Below are the code and all the weights of a small trained network. Each question names an input and a target symbol and asks about switching units off, where a switched-off unit gives its printed mean instead of its output.

import numpy as np


def w(rows, s, z=0):
    codes = np.array(rows[::2]) - 128.0
    scale = np.full(codes.shape[1], s)
    scale[-1] = z or s
    return codes * scale


def f(y):
    return np.maximum(y, 0)


def softmax(a):
    e = np.exp(a - a.max(-1, keepdims=True))
    return e / e.sum(-1, keepdims=True)


def log_softmax(a):
    a = a - a.max(-1, keepdims=True)
    return a - np.log(np.exp(a).sum(-1, keepdims=True))


def net(x, mask):
    ids = ['αβγδεζηθμξπστφω'.index(c) for c in x.split()]
    T = len(ids)
    res = E[ids] + P[:T]
    u = 0
    for l in range(3):
        r = res
        for j in range(3):
            rows = slice(3 * j, 3 * j + 3)
            q, k, v = (r @ M[l][rows].T for M in (Q, K, V))
            z = softmax(np.where(np.tri(T) > 0, q @ k.T / 3**0.5, -1e9)) @ v
            o = O[l][rows]
            res = res + np.where(mask[u + j], z, o[:, -1]) @ o[:, :-1]
        u += 3
        y = f(res @ A[l][:, :-1].T + A[l][:, -1])
        res = res + np.where(mask[u : u + 4], y, B[l][:, -1]) @ B[l][:, :-1]
        u += 4
    return log_softmax(res[-1] @ U[:, :-1].T + U[:, -1])


Q, K, V, O, A, B = {}, {}, {}, {}, {}, {}
E = w([
[106,33,196,221,136],'α',
[128,58,245,207,84],'β',
[113,93,235,200,112],'γ',
[150,56,141,172,122],'δ',
[121,80,174,170,151],'ε',
[132,93,155,146,111],'ζ',
[90,106,96,134,207],'η',
[178,94,179,114,85],'θ',
[109,118,133,116,159],'μ',
[156,93,177,92,45],'ξ',
[71,134,122,92,181],'π',
[96,111,81,81,135],'σ',
[64,163,199,90,169],'τ',
[136,88,34,76,188],'φ',
[116,141,218,59,86],'ω',
],0.012)
P = w([
[140,175,79,155,125],'0',
[133,162,79,38,126],'1',
[134,70,158,117,202],'2',
[56,138,81,92,86],'3',
[142,58,182,123,213],'4',
[43,126,87,86,91],'5',
[154,61,186,114,225],'6',
[37,123,85,65,91],'7',
[173,41,201,91,241],'8',
[35,123,78,37,94],'9',
[185,52,204,54,252],'10',
[44,117,74,12,97],'11',
[183,61,211,108,235],'12',
],0.013)
Q[0] = w([
[135,230,136,159,159],'0.h1',
[50,17,150,127,148],'0.h1',
[159,250,164,113,146],'0.h1',
[98,146,105,221,121],'0.h2',
[136,192,254,155,78],'0.h2',
[194,91,10,245,13],'0.h2',
[227,215,77,132,116],'0.h3',
[127,140,146,133,108],'0.h3',
[116,82,134,134,121],'0.h3',
],0.0069)
K[0] = w([
[124,100,165,80,155],'0.h1',
[106,129,88,155,22],'0.h1',
[132,101,130,127,169],'0.h1',
[193,114,68,248,63],'0.h2',
[145,213,244,125,73],'0.h2',
[246,159,63,182,93],'0.h2',
[2,25,122,77,64],'0.h3',
[173,93,108,94,129],'0.h3',
[178,170,123,137,155],'0.h3',
],0.0071)
V[0] = w([
[3,40,146,161,94],'0.h1',
[16,49,127,158,108],'0.h1',
[121,229,100,120,34],'0.h1',
[81,104,183,138,103],'0.h2',
[166,143,102,93,88],'0.h2',
[124,142,123,197,160],'0.h2',
[125,190,70,146,103],'0.h3',
[76,23,129,99,136],'0.h3',
[82,206,69,133,37],'0.h3',
],0.0063)
O[0] = w([
[115,120,79,3,130,250],'0.h1',
[144,121,112,42,115,228],'0.h1',
[61,145,141,202,67,115],'0.h1',
[155,92,138,72,162,193],'0.h2',
[96,155,78,136,122,86],'0.h2',
[150,179,151,162,179,101],'0.h2',
[26,99,141,249,132,37],'0.h3',
[168,71,130,58,163,204],'0.h3',
[61,158,123,244,78,1],'0.h3',
],0.0057,0.0047)
A[0] = w([
[18,5,227,124,114,86],'0.n1',
[221,23,214,223,222,2],'0.n2',
[142,128,145,107,28,122],'0.n3',
[253,230,163,198,195,65],'0.n4',
],0.0045,0.0056)
B[0] = w([
[210,255,87,128,97,253],'0.n1',
[101,219,26,96,145,237],'0.n2',
[94,170,102,165,174,165],'0.n3',
[196,110,197,214,229,129],'0.n4',
],0.0068,0.0042)
Q[1] = w([
[130,59,213,108,195],'1.h1',
[167,124,190,189,254],'1.h1',
[141,95,198,148,124],'1.h1',
[39,138,90,60,49],'1.h2',
[163,155,151,191,242],'1.h2',
[72,223,41,103,131],'1.h2',
[146,45,236,171,167],'1.h3',
[157,145,167,125,103],'1.h3',
[75,41,29,129,119],'1.h3',
],0.012)
K[1] = w([
[137,126,131,152,122],'1.h1',
[133,134,104,187,120],'1.h1',
[147,106,133,151,126],'1.h1',
[135,109,127,6,132],'1.h2',
[127,115,167,219,102],'1.h2',
[159,160,150,84,131],'1.h2',
[114,95,110,159,154],'1.h3',
[108,148,134,136,134],'1.h3',
[137,94,129,91,109],'1.h3',
],0.024)
V[1] = w([
[161,115,88,110,86],'1.h1',
[144,40,92,59,133],'1.h1',
[139,161,52,184,126],'1.h1',
[34,255,238,84,182],'1.h2',
[147,128,202,118,68],'1.h2',
[228,172,208,127,7],'1.h2',
[94,101,126,128,168],'1.h3',
[145,101,115,69,87],'1.h3',
[189,50,110,112,116],'1.h3',
],0.0087)
O[1] = w([
[120,168,90,127,101,155],'1.h1',
[147,254,137,124,108,219],'1.h1',
[150,17,119,122,100,53],'1.h1',
[25,155,236,191,255,162],'1.h2',
[96,131,224,110,65,116],'1.h2',
[63,53,214,48,32,90],'1.h2',
[153,193,107,102,111,132],'1.h3',
[128,181,215,194,76,251],'1.h3',
[159,183,213,111,76,195],'1.h3',
],0.0067,0.003)
A[1] = w([
[110,109,102,3,149,253],'1.n1',
[49,92,250,120,24,122],'1.n2',
[104,124,62,76,140,156],'1.n3',
[95,218,129,105,92,176],'1.n4',
],0.0073,0.0064)
B[1] = w([
[194,121,199,254,96,252],'1.n1',
[140,134,46,38,209,172],'1.n2',
[129,163,189,87,75,163],'1.n3',
[73,102,179,126,70,189],'1.n4',
],0.0076,0.018)
Q[2] = w([
[85,112,145,84,95],'2.h1',
[93,149,60,91,153],'2.h1',
[68,192,105,174,95],'2.h1',
[193,112,123,155,112],'2.h2',
[66,252,126,55,57],'2.h2',
[139,67,143,50,107],'2.h2',
[202,55,142,96,184],'2.h3',
[114,122,103,144,174],'2.h3',
[72,243,106,69,94],'2.h3',
],0.014)
K[2] = w([
[114,141,131,116,114],'2.h1',
[68,123,77,118,156],'2.h1',
[89,131,129,126,93],'2.h1',
[159,112,73,133,127],'2.h2',
[151,254,218,104,86],'2.h2',
[113,97,135,163,109],'2.h2',
[127,66,102,146,117],'2.h3',
[112,120,128,101,174],'2.h3',
[156,212,191,106,107],'2.h3',
],0.018)
V[2] = w([
[132,124,107,87,152],'2.h1',
[212,145,147,114,158],'2.h1',
[108,171,122,65,157],'2.h1',
[128,146,32,39,115],'2.h2',
[157,53,125,57,75],'2.h2',
[43,159,97,202,2],'2.h2',
[73,110,87,146,140],'2.h3',
[250,104,168,186,90],'2.h3',
[181,180,82,90,181],'2.h3',
],0.011)
O[2] = w([
[126,168,172,152,107,106],'2.h1',
[66,136,69,145,118,251],'2.h1',
[146,99,140,155,103,100],'2.h1',
[200,168,76,164,8,123],'2.h2',
[171,129,132,57,71,136],'2.h2',
[120,34,69,198,122,154],'2.h2',
[103,134,148,150,118,107],'2.h3',
[168,125,59,85,202,120],'2.h3',
[188,199,121,171,116,112],'2.h3',
],0.012)
A[2] = w([
[169,66,160,130,168,247],'2.n1',
[109,170,162,135,57,114],'2.n2',
[172,209,114,132,116,155],'2.n3',
[2,126,140,176,174,2],'2.n4',
],0.0096,0.0089)
B[2] = w([
[64,219,68,122,57,227],'2.n1',
[139,91,81,168,215,220],'2.n2',
[90,9,217,95,170,224],'2.n3',
[254,130,132,98,86,246],'2.n4',
],0.0081,0.014)
U = w([
[156,131,68,93,171,71],'α',
[145,25,132,44,155,52],'β',
[61,225,121,74,79,194],'γ',
[199,177,15,79,104,124],'δ',
[115,213,60,94,145,223],'ε',
[36,37,66,110,128,213],'ζ',
[117,82,97,167,219,158],'η',
[128,200,75,82,3,129],'θ',
[141,184,65,143,102,255],'μ',
[156,74,90,140,1,19],'ξ',
[177,232,64,174,79,197],'π',
[125,145,45,210,60,143],'σ',
[207,195,114,121,60,77],'τ',
[212,31,72,166,147,3],'φ',
[76,61,164,185,59,78],'ω',
],0.0054,0.0037)

Each question gives the input, a string of symbols that net reads in full, and the target symbol t.
The units are the heads (3 rows each of Q, K, V and O) and the neurons (one row each of A and B). Each row of codes is followed by its name. A weight is (code - 128) times the scale printed after its matrix; where a second scale follows, it is the last column's (O, A, B and U).
mask holds one flag per unit, layer by layer, with each layer's heads first. A switched-off unit (its flag False) gives its mean, the last column of its rows in O or B, instead of its output. The means were averaged over made-up inputs and are rounded, as every weight is.
A unit's drop is (log p(t) with every unit on - log p(t) with that unit switched off) / (log p(t) with every unit on - log p(t) with every unit switched off).
The circuit of an input: a set's keep is (log p(t) with only the set's units on - log p(t) with every unit switched off) / (log p(t) with every unit on - log p(t) with every unit switched off). Starting from the 12 units with the biggest drops (on a tie, the unit counted first), units are removed one at a time, each time the one whose removal leaves the highest keep (on an exact tie, the one counted first), for as long as the keep stays at least 0.8.
circuit, biggest first: the units of the circuit, biggest drop first
k most important neurons of layer l: the k neurons of layer l with the biggest drops, biggest first
heads that matter: for each layer, one digit per head in row order, 1 if its drop is at least 0.15 and else 0, layers parted by /
input η φ β β, target φ: circuit, biggest first	(2.n3; 1.h2; 2.h3)
input δ ξ ζ η φ ε τ ζ, target τ: 2 most important neurons of layer 2	(2.n4; 2.n3)
input β ζ τ β δ, target β: heads that matter	000 / 110 / 010
input β θ δ η ξ π β θ η, target β: circuit, biggest first	(2.h2; 1.h2)
input δ β β γ μ, target δ: circuit, biggest first	(1.h2; 2.h3)
input β β γ δ η τ φ, target β: circuit, biggest first	(2.h2; 1.h2)
input γ α τ ω σ, target γ: circuit, biggest first	(2.h2; 2.n2)
input ε β ω π η ζ β, target ε: circuit, biggest first	(2.h2; 2.h3)
input η τ δ π ε π β ζ δ δ ω τ, target ω: heads that matter	000 / 111 / 101
input ζ δ γ, target ζ: heads that matter	101 / 111 / 011
input δ δ ζ τ β η ζ τ, target τ: circuit, biggest first	(2.n4; 1.h2; 2.h2; 2.h3)
input δ β γ π π β φ η, target φ: heads that matter	000 / 110 / 011
input ε δ τ ξ γ δ σ ξ ζ, target ε: circuit, biggest first	(2.h2; 1.h1; 2.h3; 2.n1)
input η ζ σ π β, target η: circuit, biggest first	(1.h2; 2.h2; 0.h3)
input μ β β β, target β: circuit, biggest first	(1.h2; 2.h2)
input ω η β, target ω: circuit, biggest first	(0.h3; 1.h2; 0.h1)
input ω φ γ β ε η ζ ξ α β, target ξ: circuit, biggest first	(1.h1; 2.h2; 1.h2; 0.h1)
input δ δ φ ζ, target φ: heads that matter	000 / 010 / 011
input δ δ ξ β, target ξ: heads that matter	001 / 110 / 110
input ω β β α μ π φ β η ω η, target ω: heads that matter	101 / 111 / 001
input φ β ζ ζ ζ σ θ ξ ζ ω ζ ζ, target ω: heads that matter	000 / 111 / 101
input θ α ε β γ, target θ: 3 most important neurons of layer 1	(1.n1; 1.n2; 1.n4)
input ε μ δ β ξ β β ξ, target ξ: heads that matter	000 / 111 / 110
input δ δ σ ξ β τ τ γ γ, target δ: heads that matter	000 / 110 / 001
input σ ξ β ξ η ζ β δ η γ τ, target σ: heads that matter	001 / 010 / 010
input φ ω θ β, target ω: heads that matter	011 / 010 / 101
input ε φ η ξ β β ε ξ β τ, target τ: heads that matter	000 / 110 / 010
input γ δ θ β σ ζ π ζ ξ, target γ: heads that matter	011 / 110 / 010
input ω ε β η φ ζ β β δ, target ω: heads that matter	101 / 111 / 001
input σ π δ ε β φ ε η θ ζ δ γ ξ, target σ: most important neuron of layer 0	(0.n1)
